Here is a tiny trained network, its code and every weight. The questions are about switching its units off for an input and a target symbol, where a switched-off unit gives its printed mean instead of its output.

import numpy as np


def w(rows, s, z=0):
    codes = np.array(rows[::2]) - 128.0
    scale = np.full(codes.shape[1], s)
    scale[-1] = z or s
    return codes * scale


def f(y):
    return np.maximum(y, 0)


def softmax(a):
    e = np.exp(a - a.max(-1, keepdims=True))
    return e / e.sum(-1, keepdims=True)


def log_softmax(a):
    a = a - a.max(-1, keepdims=True)
    return a - np.log(np.exp(a).sum(-1, keepdims=True))


def net(x, mask):
    ids = ['ΓΛαβδεζημπστφψω'.index(c) for c in x.split()]
    T = len(ids)
    res = E[ids] + P[:T]
    q, k, v = (res @ M[0].T for M in (Q, K, V))
    z = softmax(np.where(np.tri(T) > 0, q @ k.T / 4**0.5, -1e9)) @ v
    res = res + np.where(mask[0], z, O[0][:, -1]) @ O[0][:, :-1]
    y = f(res @ A[0][:, :-1].T + A[0][:, -1])
    res = res + np.where(mask[1:25], y, B[0][:, -1]) @ B[0][:, :-1]
    return log_softmax(res[-1] @ U[:, :-1].T + U[:, -1])


Q, K, V, O, A, B = {}, {}, {}, {}, {}, {}
E = w([
[167,142,103],'Γ',
[95,156,47],'Λ',
[111,209,155],'α',
[166,148,100],'β',
[170,143,101],'δ',
[89,194,89],'ε',
[73,48,155],'ζ',
[141,100,162],'η',
[118,114,37],'μ',
[182,139,101],'π',
[176,154,208],'σ',
[7,91,93],'τ',
[116,143,175],'φ',
[89,152,155],'ψ',
[124,146,128],'ω',
],0.014)
P = w([
[21,129,132],'0',
[251,135,114],'1',
[12,124,148],'2',
[246,121,115],'3',
[16,121,143],'4',
[243,121,108],'5',
[20,118,148],'6',
[249,114,115],'7',
[18,121,149],'8',
[253,121,112],'9',
],0.0037)
Q[0] = w([
[144,222,158],'head 0',
[169,223,76],'head 0',
[219,51,176],'head 0',
[86,1,78],'head 0',
],0.012)
K[0] = w([
[133,214,169],'head 0',
[11,199,211],'head 0',
[198,58,236],'head 0',
[114,14,44],'head 0',
],0.012)
V[0] = w([
[113,176,184],'head 0',
[140,4,140],'head 0',
[175,101,138],'head 0',
[210,101,107],'head 0',
],0.0043)
O[0] = w([
[174,197,148,170],'head 0',
[102,4,195,2],'head 0',
[161,74,153,79],'head 0',
[165,45,133,70],'head 0',
],0.0047,0.0018)
A[0] = w([
[41,111,114,157],'neuron 0',
[84,94,29,53],'neuron 1',
[151,92,178,119],'neuron 2',
[126,152,112,103],'neuron 3',
[203,116,70,43],'neuron 4',
[112,139,214,1],'neuron 5',
[131,206,96,74],'neuron 6',
[111,117,95,101],'neuron 7',
[92,148,191,41],'neuron 8',
[164,127,75,123],'neuron 9',
[92,24,167,117],'neuron 10',
[80,78,105,35],'neuron 11',
[160,61,141,201],'neuron 12',
[175,186,128,126],'neuron 13',
[116,135,137,86],'neuron 14',
[150,150,119,77],'neuron 15',
[237,74,132,103],'neuron 16',
[68,138,50,170],'neuron 17',
[85,148,207,140],'neuron 18',
[162,164,117,166],'neuron 19',
[64,5,86,23],'neuron 20',
[175,88,28,77],'neuron 21',
[176,138,119,194],'neuron 22',
[151,156,187,187],'neuron 23',
],0.011,0.0038)
B[0] = w([
[63,80,168,199],'neuron 0',
[155,5,173,202],'neuron 1',
[133,187,112,153],'neuron 2',
[131,126,146,159],'neuron 3',
[102,166,221,159],'neuron 4',
[186,121,41,139],'neuron 5',
[116,136,199,228],'neuron 6',
[135,91,143,153],'neuron 7',
[178,127,76,148],'neuron 8',
[171,156,101,178],'neuron 9',
[67,168,202,164],'neuron 10',
[170,123,57,148],'neuron 11',
[67,123,134,172],'neuron 12',
[152,190,106,223],'neuron 13',
[134,135,126,130],'neuron 14',
[148,107,133,142],'neuron 15',
[104,20,73,171],'neuron 16',
[108,164,41,253],'neuron 17',
[188,148,176,196],'neuron 18',
[83,158,116,216],'neuron 19',
[152,231,57,175],'neuron 20',
[192,119,220,195],'neuron 21',
[98,134,82,202],'neuron 22',
[164,46,141,218],'neuron 23',
],0.029,0.0046)
U = w([
[91,116,121,130],'Γ',
[121,149,65,131],'Λ',
[168,205,194,152],'α',
[55,134,114,121],'β',
[115,138,82,119],'δ',
[135,195,28,86],'ε',
[45,158,143,56],'ζ',
[48,41,149,217],'η',
[168,47,206,158],'μ',
[43,88,254,41],'π',
[165,80,24,166],'σ',
[60,125,43,111],'τ',
[93,105,137,130],'φ',
[228,143,77,1],'ψ',
[121,149,64,172],'ω',
],0.0071,0.0054)

Each question gives the input, a string of symbols that net reads in full, and the target symbol t.
The units are the heads (4 rows each of Q, K, V and O) and the neurons (one row each of A and B). Each row of codes is followed by its name. A weight is (code - 128) times the scale printed after its matrix; where a second scale follows, it is the last column's (O, A, B and U).
mask holds one flag per unit, heads first, then neurons. A switched-off unit (its flag False) gives its mean, the last column of its rows in O or B, instead of its output. The means were averaged over made-up inputs and are rounded, as every weight is.
A unit's drop is (log p(t) with every unit on - log p(t) with that unit switched off) / (log p(t) with every unit on - log p(t) with every unit switched off).
The circuit of an input: a set's keep is (log p(t) with only the set's units on - log p(t) with every unit switched off) / (log p(t) with every unit on - log p(t) with every unit switched off). Starting from the 12 units with the biggest drops (on a tie, the unit counted first), units are removed one at a time, each time the one whose removal leaves the highest keep (on an exact tie, the one counted first), for as long as the keep stays at least 0.8.
circuit, biggest first: the units of the circuit, biggest drop first
most important unit: the unit with the biggest drop
k most important neurons: the k neurons with the biggest drops, biggest first
drop of u: that unit's drop, to one decimal
input ε Λ μ μ π ε ε ε, target ε: most important unit	neuron 17
input σ Λ η ε α α α ψ β η, target η: 2 most important neurons	(neuron 16; neuron 17)
input μ π μ α α β, target α: circuit, biggest first	(neuron 4; neuron 21)
input α α β, target ε: circuit, biggest first	(neuron 1; neuron 0; neuron 21)
input Γ Λ μ μ α α φ μ ε α, target α: 3 most important neurons	(neuron 6; neuron 13; neuron 17)
input ε μ η, target π: 3 most important neurons	(neuron 10; neuron 17; neuron 13)
input μ σ η μ η α α π τ, target τ: 4 most important neurons	(neuron 20; neuron 0; neuron 17; neuron 11)
input μ δ δ α μ π α, target α: 2 most important neurons	(neuron 18; neuron 6)
input η η α β, target α: 3 most important neurons	(neuron 4; neuron 17; neuron 21)
input η η η μ, target μ: 4 most important neurons	(neuron 21; neuron 1; neuron 4; neuron 13)
input α π Λ Γ, target α: drop of neuron 21	0.6
input μ μ φ μ α σ α σ Γ ε, target ε: drop of neuron 17	0.3
input α α α α α μ, target μ: drop of neuron 1	0.6
input η μ α ζ π ε η ζ, target ζ: most important unit	neuron 10
input Λ Γ α Γ, target α: drop of neuron 4	1.1
